Below is a small trained network, with its code and all its weights. Each question gives an input and a target symbol and asks what happens when units are switched off, that is, made to give their printed mean instead of their output.

import numpy as np


def w(rows, s, z=0):
    codes = np.array(rows[::2]) - 128.0
    scale = np.full(codes.shape[1], s)
    scale[-1] = z or s
    return codes * scale


def norm(h):
    return h / np.sqrt((h * h).mean(-1, keepdims=True) + 1e-5)


def f(y):
    return y / 2 * (1 + np.tanh(0.7978845608 * (y + 0.044715 * y**3)))


def softmax(a):
    e = np.exp(a - a.max(-1, keepdims=True))
    return e / e.sum(-1, keepdims=True)


def log_softmax(a):
    a = a - a.max(-1, keepdims=True)
    return a - np.log(np.exp(a).sum(-1, keepdims=True))


def net(x, mask):
    ids = ['ΓΛΞαβδεζηθμπστφψ'.index(c) for c in x.split()]
    T = len(ids)
    res = E[ids] + P[:T]
    r = norm(res)
    for j in range(3):
        rows = slice(2 * j, 2 * j + 2)
        q, k, v = (r @ M[0][rows].T for M in (Q, K, V))
        z = softmax(np.where(np.tri(T) > 0, q @ k.T / 2**0.5, -1e9)) @ v
        o = O[0][rows]
        res = res + np.where(mask[j], z, o[:, -1]) @ o[:, :-1]
    y = f(norm(res) @ A[0][:, :-1].T + A[0][:, -1])
    res = res + np.where(mask[3:7], y, B[0][:, -1]) @ B[0][:, :-1]
    return log_softmax(norm(res)[-1] @ U[:, :-1].T + U[:, -1])


Q, K, V, O, A, B = {}, {}, {}, {}, {}, {}
E = w([
[131,36,184,107,134],'Γ',
[197,210,36,99,211],'Λ',
[100,233,155,99,72],'Ξ',
[183,100,124,85,167],'α',
[142,163,86,134,168],'β',
[113,34,96,33,174],'δ',
[168,189,65,136,189],'ε',
[88,55,151,110,201],'ζ',
[178,117,174,157,138],'η',
[113,168,155,232,105],'θ',
[193,192,145,101,138],'μ',
[131,154,83,145,146],'π',
[145,169,92,148,177],'σ',
[47,81,248,139,212],'τ',
[93,102,93,140,80],'φ',
[133,156,109,159,196],'ψ',
],0.018)
P = w([
[10,116,129,86,141],'0',
[81,134,102,128,167],'1',
[115,136,106,130,157],'2',
[121,131,121,124,150],'3',
[143,127,120,110,145],'4',
[134,131,136,121,139],'5',
[164,131,118,112,118],'6',
[177,144,107,106,121],'7',
[130,136,152,133,146],'8',
[128,136,176,136,154],'9',
[140,142,158,141,139],'10',
[154,149,143,142,137],'11',
[144,153,158,144,147],'12',
[143,161,151,145,151],'13',
],0.013)
Q[0] = w([
[71,142,133,218,52],'head 0',
[90,57,113,51,118],'head 0',
[187,127,1,177,76],'head 1',
[107,75,144,186,102],'head 1',
[89,251,46,197,206],'head 2',
[201,152,169,133,175],'head 2',
],0.0072)
K[0] = w([
[124,43,116,245,133],'head 0',
[129,82,68,254,137],'head 0',
[66,151,121,116,160],'head 1',
[201,94,110,155,94],'head 1',
[24,116,225,38,81],'head 2',
[147,55,145,146,124],'head 2',
],0.0086)
V[0] = w([
[125,142,107,52,95],'head 0',
[132,70,134,98,99],'head 0',
[12,67,117,122,114],'head 1',
[144,139,146,105,89],'head 1',
[131,144,132,165,139],'head 2',
[190,105,41,152,184],'head 2',
],0.012)
O[0] = w([
[134,105,55,138,121,137],'head 0',
[220,90,130,155,70,81],'head 0',
[51,147,129,96,145,147],'head 1',
[185,133,101,128,45,3],'head 1',
[2,154,41,105,113,110],'head 2',
[96,127,136,139,43,255],'head 2',
],0.0081,0.003)
A[0] = w([
[11,134,60,215,89,194],'neuron 0',
[133,254,181,126,86,6],'neuron 1',
[136,142,154,8,145,205],'neuron 2',
[214,105,183,127,49,87],'neuron 3',
],0.0075,0.0019)
B[0] = w([
[255,150,68,179,99,219],'neuron 0',
[55,71,79,190,8,139],'neuron 1',
[125,93,148,188,60,255],'neuron 2',
[126,186,124,104,174,193],'neuron 3',
],0.012,0.0036)
U = w([
[29,63,161,34,132,255],'Γ',
[176,49,78,244,64,227],'Λ',
[207,61,129,109,100,78],'Ξ',
[254,152,132,104,172,142],'α',
[103,150,77,116,131,108],'β',
[139,143,88,178,89,62],'δ',
[97,116,18,128,112,98],'ε',
[119,153,105,103,115,36],'ζ',
[129,150,94,179,95,126],'η',
[119,190,110,95,160,90],'θ',
[128,141,84,176,93,78],'μ',
[67,162,86,131,62,161],'π',
[61,196,96,147,127,153],'σ',
[115,144,106,116,119,38],'τ',
[125,203,131,80,146,70],'φ',
[94,155,106,110,131,98],'ψ',
],0.0098,0.0047)

Each question gives the input, a string of symbols that net reads in full, and the target symbol t.
The units are the heads (2 rows each of Q, K, V and O) and the neurons (one row each of A and B). Each row of codes is followed by its name. A weight is (code - 128) times the scale printed after its matrix; where a second scale follows, it is the last column's (O, A, B and U).
mask holds one flag per unit, heads first, then neurons. A switched-off unit (its flag False) gives its mean, the last column of its rows in O or B, instead of its output. The means were averaged over made-up inputs and are rounded, as every weight is.
A unit's drop is (log p(t) with every unit on - log p(t) with that unit switched off) / (log p(t) with every unit on - log p(t) with every unit switched off).
The circuit of an input: a set's keep is (log p(t) with only the set's units on - log p(t) with every unit switched off) / (log p(t) with every unit on - log p(t) with every unit switched off). Starting from all 7 units, units are removed one at a time, each time the one whose removal leaves the highest keep (on an exact tie, the one counted first), for as long as the keep stays at least 0.8.
circuit, biggest first: the units of the circuit, biggest drop first
unit that matters most: the unit with the biggest drop
k most important neurons: the k neurons with the biggest drops, biggest first
which heads matter: for each layer, one digit per head in row order, 1 if its drop is at least 0.15 and else 0, layers parted by /
drop of u: that unit's drop, to one decimal
input φ θ α, target Γ: unit that matters most	neuron 0
input α μ Γ α η θ α α θ α α ψ, target α: which heads matter	011
input α α μ, target Λ: which heads matter	000
input α α θ β α α ψ Ξ α θ σ, target α: which heads matter	011
input ψ ψ θ σ α, target Γ: circuit, biggest first	neuron 0; head 2
input α θ α Λ β α α α θ α σ, target α: circuit, biggest first	head 2; neuron 2
input α ψ η, target α: which heads matter	100
input α α θ β, target α: 2 most important neurons	neuron 1; neuron 3
input π α ψ η α, target Λ: 2 most important neurons	neuron 2; neuron 3
input Λ Λ π α α η θ α β, target Λ: which heads matter	001
input α α α ψ, target α: which heads matter	101
input ψ β α θ α φ Γ, target Γ: 2 most important neurons	neuron 0; neuron 3
input α φ δ α φ α Λ θ σ π, target α: circuit, biggest first	neuron 2; head 2
input α α η σ ψ α α θ β, target α: which heads matter	001
input φ φ θ θ α α, target Λ: most important neuron	neuron 2
input α α η, target α: 2 most important neurons	neuron 3; neuron 2
input α ε θ Ξ φ α σ α α φ μ, target Λ: drop of neuron 1	1.2
input θ φ ζ σ φ θ α Γ, target Γ: drop of neuron 0	0.3
